Here is a tiny trained network, its code and every weight. The questions are about switching its units off for an input and a class, where a switched-off unit gives its printed mean instead of its output.

import numpy as np


def w(rows, s, z=0):
    codes = np.array(rows[::2]) - 128.0
    scale = np.full(codes.shape[1], s)
    scale[-1] = z or s
    return codes * scale


def norm(h):
    return h / np.sqrt((h * h).mean(-1, keepdims=True) + 1e-5)


def f(y):
    return y / 2 * (1 + np.tanh(0.7978845608 * (y + 0.044715 * y**3)))


def log_softmax(a):
    a = a - a.max(-1, keepdims=True)
    return a - np.log(np.exp(a).sum(-1, keepdims=True))


def net(x, mask):
    res = np.array(x, float).reshape(1, 6) / 4 @ E
    u = 0
    for l in range(2):
        y = f(norm(res) @ A[l][:, :-1].T + A[l][:, -1])
        res = res + np.where(mask[u : u + 16], y, B[l][:, -1]) @ B[l][:, :-1]
        u += 16
    return log_softmax(norm(res)[-1] @ U[:, :-1].T + U[:, -1])


A, B = {}, {}
E = w([
[195,103,187,244,39,79,247,204,128,79,104,227],'x0',
[128,125,128,128,129,126,130,128,128,126,129,130],'x1',
[131,127,126,127,125,127,127,126,127,129,127,129],'x2',
[202,179,254,169,77,111,15,66,196,219,97,131],'x3',
[184,218,109,189,211,85,203,125,141,131,125,16],'x4',
[152,99,67,237,133,163,57,234,107,208,240,106],'x5',
],0.0013)
A[0] = w([
[67,130,108,47,206,180,44,82,107,184,129,46,59],'L0N1',
[163,122,52,210,109,155,62,187,64,195,194,114,59],'L0N2',
[124,179,150,24,112,69,170,29,129,47,5,138,101],'L0N3',
[173,198,213,154,80,124,56,66,219,226,123,140,74],'L0N4',
[167,228,113,166,209,41,165,144,157,110,130,34,52],'L0N5',
[179,171,222,160,98,144,61,69,222,200,135,129,46],'L0N6',
[59,56,156,74,61,138,53,152,137,101,147,203,29],'L0N7',
[168,209,105,170,196,62,176,135,165,113,130,27,7],'L0N8',
[75,48,145,70,72,154,67,143,156,110,158,213,64],'L0N9',
[199,89,195,242,55,57,216,224,97,80,57,205,90],'L0N10',
[62,44,162,65,68,149,64,149,138,119,150,212,48],'L0N11',
[166,216,120,173,197,57,169,144,151,107,117,8,42],'L0N12',
[65,130,120,42,223,172,24,95,103,169,118,33,44],'L0N13',
[167,115,59,195,120,149,62,205,88,197,200,117,45],'L0N14',
[41,81,28,89,189,171,239,172,69,49,182,132,114],'L0N15',
[158,126,75,190,119,154,72,173,74,160,181,119,42],'L0N16',
],0.0021,0.0013)
B[0] = w([
[168,169,103,146,41,93,179,116,169,98,171,192,164],'L0N1',
[84,112,201,89,169,134,166,123,168,116,125,121,178],'L0N2',
[69,68,192,135,207,171,133,180,180,175,210,92,177],'L0N3',
[117,111,74,122,150,99,124,194,58,64,90,95,189],'L0N4',
[142,92,116,157,121,190,153,92,87,176,98,160,155],'L0N5',
[128,109,77,111,138,96,106,193,63,59,75,107,173],'L0N6',
[172,143,108,180,166,174,183,92,87,187,111,107,141],'L0N7',
[138,87,127,140,105,188,139,95,79,171,98,179,143],'L0N8',
[170,122,107,174,155,177,179,86,82,181,89,122,147],'L0N9',
[121,205,44,78,102,128,95,49,184,122,209,136,251],'L0N10',
[165,138,104,185,160,165,186,85,85,190,102,113,148],'L0N11',
[149,89,125,147,106,198,151,90,80,178,108,159,154],'L0N12',
[164,157,98,158,43,94,177,108,178,99,177,199,167],'L0N13',
[85,107,188,88,161,129,165,113,160,116,120,125,175],'L0N14',
[184,140,155,136,108,66,4,159,100,115,28,82,206],'L0N15',
[92,107,177,95,158,126,162,109,160,114,120,118,149],'L0N16',
],0.0029,0.0028)
A[1] = w([
[110,188,85,80,141,125,79,74,169,135,186,107,52],'L1N1',
[90,84,48,91,147,91,137,203,69,49,85,89,48],'L1N2',
[149,136,104,163,175,150,168,114,88,165,126,108,97],'L1N3',
[80,59,121,111,76,176,93,114,63,167,105,218,54],'L1N4',
[144,130,139,149,84,110,162,157,134,108,143,165,74],'L1N5',
[175,161,126,181,158,192,195,65,47,202,106,122,7],'L1N6',
[172,169,201,147,101,60,32,160,111,144,53,100,60],'L1N7',
[137,121,162,162,100,121,175,160,119,85,130,171,87],'L1N8',
[13,66,255,109,219,156,169,163,223,151,181,109,14],'L1N9',
[153,145,154,138,105,94,82,150,123,140,92,110,92],'L1N10',
[124,126,109,135,112,137,107,144,129,138,156,116,125],'L1N11',
[117,161,99,79,131,137,104,92,154,137,158,110,85],'L1N12',
[149,155,126,161,58,91,180,141,157,79,176,195,70],'L1N13',
[103,147,200,66,156,104,179,63,153,76,68,126,95],'L1N14',
[142,108,116,176,136,141,81,191,141,181,221,103,82],'L1N15',
[134,133,107,134,148,111,118,165,102,106,111,106,128],'L1N16',
],0.0029,0.0012)
B[1] = w([
[130,175,97,156,55,97,151,116,184,126,164,191,173],'L1N1',
[172,136,202,172,109,60,21,149,81,97,60,144,224],'L1N2',
[122,121,176,87,99,169,119,88,120,153,97,202,149],'L1N3',
[205,178,142,190,177,167,225,98,124,176,92,3,142],'L1N4',
[109,143,101,58,145,122,98,67,150,138,147,86,149],'L1N5',
[156,59,126,130,100,211,144,115,88,198,83,122,197],'L1N6',
[103,77,76,111,140,84,101,194,47,32,86,128,199],'L1N7',
[115,150,82,86,125,128,73,84,170,166,175,104,140],'L1N8',
[41,83,239,116,217,128,209,227,171,102,203,99,255],'L1N9',
[105,91,101,101,177,102,141,139,90,78,104,141,143],'L1N10',
[120,130,153,115,129,108,157,95,134,102,111,125,142],'L1N11',
[141,149,121,161,88,102,137,133,165,113,170,157,141],'L1N12',
[90,186,60,51,102,119,61,60,197,162,174,96,255],'L1N13',
[76,67,162,176,174,159,140,244,129,163,223,124,174],'L1N14',
[56,95,216,50,185,128,206,133,145,78,109,138,186],'L1N15',
[107,122,181,76,104,126,85,103,120,128,96,183,157],'L1N16',
],0.0024,0.0014)
U = w([
[127,223,25,98,43,84,106,59,230,111,225,159,255],'0',
[141,107,127,128,140,49,21,205,23,34,17,116,147],'1',
[38,79,235,115,218,155,206,205,178,126,208,112,95],'2',
[199,111,109,170,123,253,196,56,59,235,62,122,12],'3',
],0.0054,0.00054)

Each question gives the input, the list of numbers given to net, and the class t.
The units are the neurons (one row each of A and B). Each row of codes is followed by its name. A weight is (code - 128) times the scale printed after its matrix; where a second scale follows, it is the last column's (A, B and U).
mask holds one flag per neuron, layer by layer. A switched-off neuron (its flag False) gives its mean, the last column of its row in B, instead of its output. The means were averaged over made-up inputs and are rounded, as every weight is.
A unit's drop is (log p(t) with every unit on - log p(t) with that unit switched off) / (log p(t) with every unit on - log p(t) with every unit switched off).
The circuit of an input: a set's keep is (log p(t) with only the set's units on - log p(t) with every unit switched off) / (log p(t) with every unit on - log p(t) with every unit switched off). Starting from the 12 units with the biggest drops (on a tie, the unit counted first), units are removed one at a time, each time the one whose removal leaves the highest keep (on an exact tie, the one counted first), for as long as the keep stays at least 0.8.
circuit, biggest first: the units of the circuit, biggest drop first
most important unit: the unit with the biggest drop
top k neurons in layer l: the k neurons of layer l with the biggest drops, biggest first
drop when u is switched off: that unit's drop, to one decimal
input [-3,5,5,-8,7,-1], class 1: circuit, biggest first => [L0N15]
input [-2,7,-5,6,-8,-2], class 3: circuit, biggest first => [L0N11; L1N4]
input [-5,-2,-8,-6,-7,3], class 3: circuit, biggest first => [L0N9; L0N11; L1N4]
input [-7,2,-7,-5,-6,1], class 0: circuit, biggest first => [L0N13; L0N1]
input [3,6,-1,-4,5,1], class 3: circuit, biggest first => [L0N12; L0N5]
input [6,4,7,8,-5,-2], class 1: circuit, biggest first => [L0N4; L1N7]
input [-7,0,-1,-6,-5,-7], class 0: top 3 neurons in layer 0 => [L0N13; L0N1; L0N2]
input [3,-7,-7,5,0,-4], class 1: top 2 neurons in layer 0 => [L0N6; L0N4]
input [6,5,8,-3,4,-6], class 0: top 2 neurons in layer 0 => [L0N10; L0N2]
input [-3,-1,-2,4,-3,-5], class 2: top 3 neurons in layer 0 => [L0N3; L0N15; L0N10]
input [8,3,-5,2,3,7], class 0: top 2 neurons in layer 0 => [L0N10; L0N3]
input [5,2,-5,7,-2,-3], class 1: top 4 neurons in layer 0 => [L0N4; L0N6; L0N13; L0N1]
input [-4,1,-6,6,-3,8], class 2: top 2 neurons in layer 0 => [L0N15; L0N2]
input [5,-2,-3,4,5,7], class 2: most important unit => L0N15
input [-4,1,8,3,3,-8], class 2: top 2 neurons in layer 0 => [L0N3; L0N10]
input [7,-1,-1,-7,-4,1], class 0: top 2 neurons in layer 0 => [L0N10; L0N4]
input [-4,4,1,-5,-5,-7], class 2: top 3 neurons in layer 0 => [L0N3; L0N10; L0N4]
input [-5,-6,6,5,3,8], class 2: top 2 neurons in layer 0 => [L0N10; L0N15]
input [4,-5,-6,-1,3,-4], class 0: top 4 neurons in layer 0 => [L0N10; L0N2; L0N14; L0N16]
input [4,3,1,-7,-6,1], class 1: most important unit => L0N15
input [6,-7,1,7,3,-5], class 1: top 3 neurons in layer 0 => [L0N4; L0N6; L0N13]
input [8,2,2,5,-5,3], class 0: top 2 neurons in layer 0 => [L0N10; L0N15]
input [7,-1,7,-5,-2,6], class 0: top 2 neurons in layer 0 => [L0N10; L0N3]
input [8,7,-7,0,-3,-1], class 0: drop when L0N13 is switched off => 0.0
input [4,5,0,0,6,-3], class 3: drop when L0N5 is switched off => 0.2
input [-3,7,4,-6,-8,-4], class 3: drop when L1N4 is switched off => 0.1
input [1,-5,0,4,6,-4], class 3: drop when L0N5 is switched off => 0.3
